Below are the code and all the weights of a small trained network. Each question names an input and a class and asks about switching units off, where a switched-off unit gives its printed mean instead of its output.

import numpy as np


def w(rows, s, z=0):
    codes = np.array(rows[::2]) - 128.0
    scale = np.full(codes.shape[1], s)
    scale[-1] = z or s
    return codes * scale


def f(y):
    return y / 2 * (1 + np.tanh(0.7978845608 * (y + 0.044715 * y**3)))


def log_softmax(a):
    a = a - a.max(-1, keepdims=True)
    return a - np.log(np.exp(a).sum(-1, keepdims=True))


def net(x, mask):
    res = np.array(x, float).reshape(1, 7) / 4 @ E
    y = f(res @ A[0][:, :-1].T + A[0][:, -1])
    res = res + np.where(mask, y, B[0][:, -1]) @ B[0][:, :-1]
    return log_softmax(res[-1] @ U[:, :-1].T + U[:, -1])


A, B = {}, {}
E = w([
[143,105,146,129,148,91],'x0',
[116,147,135,123,123,145],'x1',
[107,158,101,126,102,173],'x2',
[124,139,152,116,142,114],'x3',
[84,148,177,113,1,110],'x4',
[100,25,102,203,125,112],'x5',
[31,100,70,9,119,127],'x6',
],0.0084)
A[0] = w([
[126,133,154,117,5,70,87],'N1',
[119,2,132,188,138,108,255],'N2',
[168,128,189,189,135,169,88],'N3',
[28,88,73,18,161,120,67],'N4',
[95,64,134,158,83,98,134],'N5',
[92,115,118,152,244,206,95],'N6',
[137,165,54,125,250,98,78],'N7',
[176,175,202,68,154,103,177],'N8',
],0.0087,0.0073)
B[0] = w([
[87,187,115,234,175,45,169],'N1',
[135,211,99,49,140,157,255],'N2',
[190,157,177,154,184,145,168],'N3',
[191,79,219,137,177,109,214],'N4',
[95,160,106,133,155,148,157],'N5',
[53,136,116,142,141,2,180],'N6',
[60,141,157,186,48,80,185],'N7',
[33,180,98,64,148,170,198],'N8',
],0.0099,0.0095)
U = w([
[110,160,136,97,91,115,199],'0',
[60,155,135,185,85,28,42],'1',
[95,147,131,102,117,150,177],'2',
[90,169,117,73,110,157,129],'3',
[118,155,134,83,85,120,162],'4',
[188,103,247,149,125,109,114],'5',
[109,155,130,102,88,130,146],'6',
[151,72,126,114,55,197,7],'7',
],0.012)

Each question gives the input, the list of numbers given to net, and the class t.
The units are the neurons (one row each of A and B). Each row of codes is followed by its name. A weight is (code - 128) times the scale printed after its matrix; where a second scale follows, it is the last column's (A, B and U).
mask holds one flag per neuron, in row order. A switched-off neuron (its flag False) gives its mean, the last column of its row in B, instead of its output. The means were averaged over made-up inputs and are rounded, as every weight is.
A unit's drop is (log p(t) with every unit on - log p(t) with that unit switched off) / (log p(t) with every unit on - log p(t) with every unit switched off).
The circuit of an input: a set's keep is (log p(t) with only the set's units on - log p(t) with every unit switched off) / (log p(t) with every unit on - log p(t) with every unit switched off). Starting from all 8 units, units are removed one at a time, each time the one whose removal leaves the highest keep (on an exact tie, the one counted first), for as long as the keep stays at least 0.8.
units of the circuit, in order: the units of the circuit, biggest drop first
k most important neurons: the k neurons with the biggest drops, biggest first
drop when u is switched off: that unit's drop, to one decimal
input [4,0,-5,6,-7,-7,-2], class 1: units of the circuit, in order	[N7]
input [1,-1,7,-3,4,8,-1], class 3: units of the circuit, in order	[N2 N5]
input [-1,-4,-1,4,-8,-5,2], class 1: units of the circuit, in order	[N7 N6]
input [-2,-6,-5,7,3,4,-6], class 2: units of the circuit, in order	[N2 N4]
input [1,-3,5,-4,-5,-1,6], class 5: units of the circuit, in order	[N4 N8]
input [0,0,1,-4,7,8,1], class 3: 2 most important neurons	[N2 N6]
input [-3,3,3,2,-6,2,2], class 1: units of the circuit, in order	[N6 N7]
input [3,4,-5,-2,-8,4,7], class 1: 2 most important neurons	[N6 N7]
input [-6,2,3,5,3,0,6], class 5: units of the circuit, in order	[N4 N2]
input [3,-6,6,-1,-8,-8,-5], class 1: units of the circuit, in order	[N7 N6]
input [-6,-1,-7,5,-6,6,-4], class 4: 3 most important neurons	[N2 N1 N4]
input [-7,0,7,-1,-5,-6,8], class 5: 3 most important neurons	[N4 N2 N8]
input [-5,-5,5,-4,6,2,-1], class 1: 3 most important neurons	[N1 N2 N8]
input [-3,-6,-4,-4,-4,3,7], class 5: most important neuron	[N4]
input [1,-3,5,-4,-1,7,-3], class 3: 2 most important neurons	[N2 N4]
input [1,3,7,-1,-8,7,-5], class 1: 3 most important neurons	[N6 N7 N8]
input [3,-8,-2,2,-5,3,-4], class 0: 3 most important neurons	[N2 N4 N1]
input [0,2,2,-1,8,-2,-1], class 1: 2 most important neurons	[N1 N2]
input [-2,7,2,-2,0,4,8], class 5: drop when N1 is switched off	0.0
input [-7,-6,-3,0,-6,-3,8], class 5: units of the circuit, in order	[N4]
input [-4,-2,6,-5,-6,-3,1], class 1: drop when N7 is switched off	0.2
input [4,-5,-1,7,0,7,-4], class 2: drop when N2 is switched off	0.5
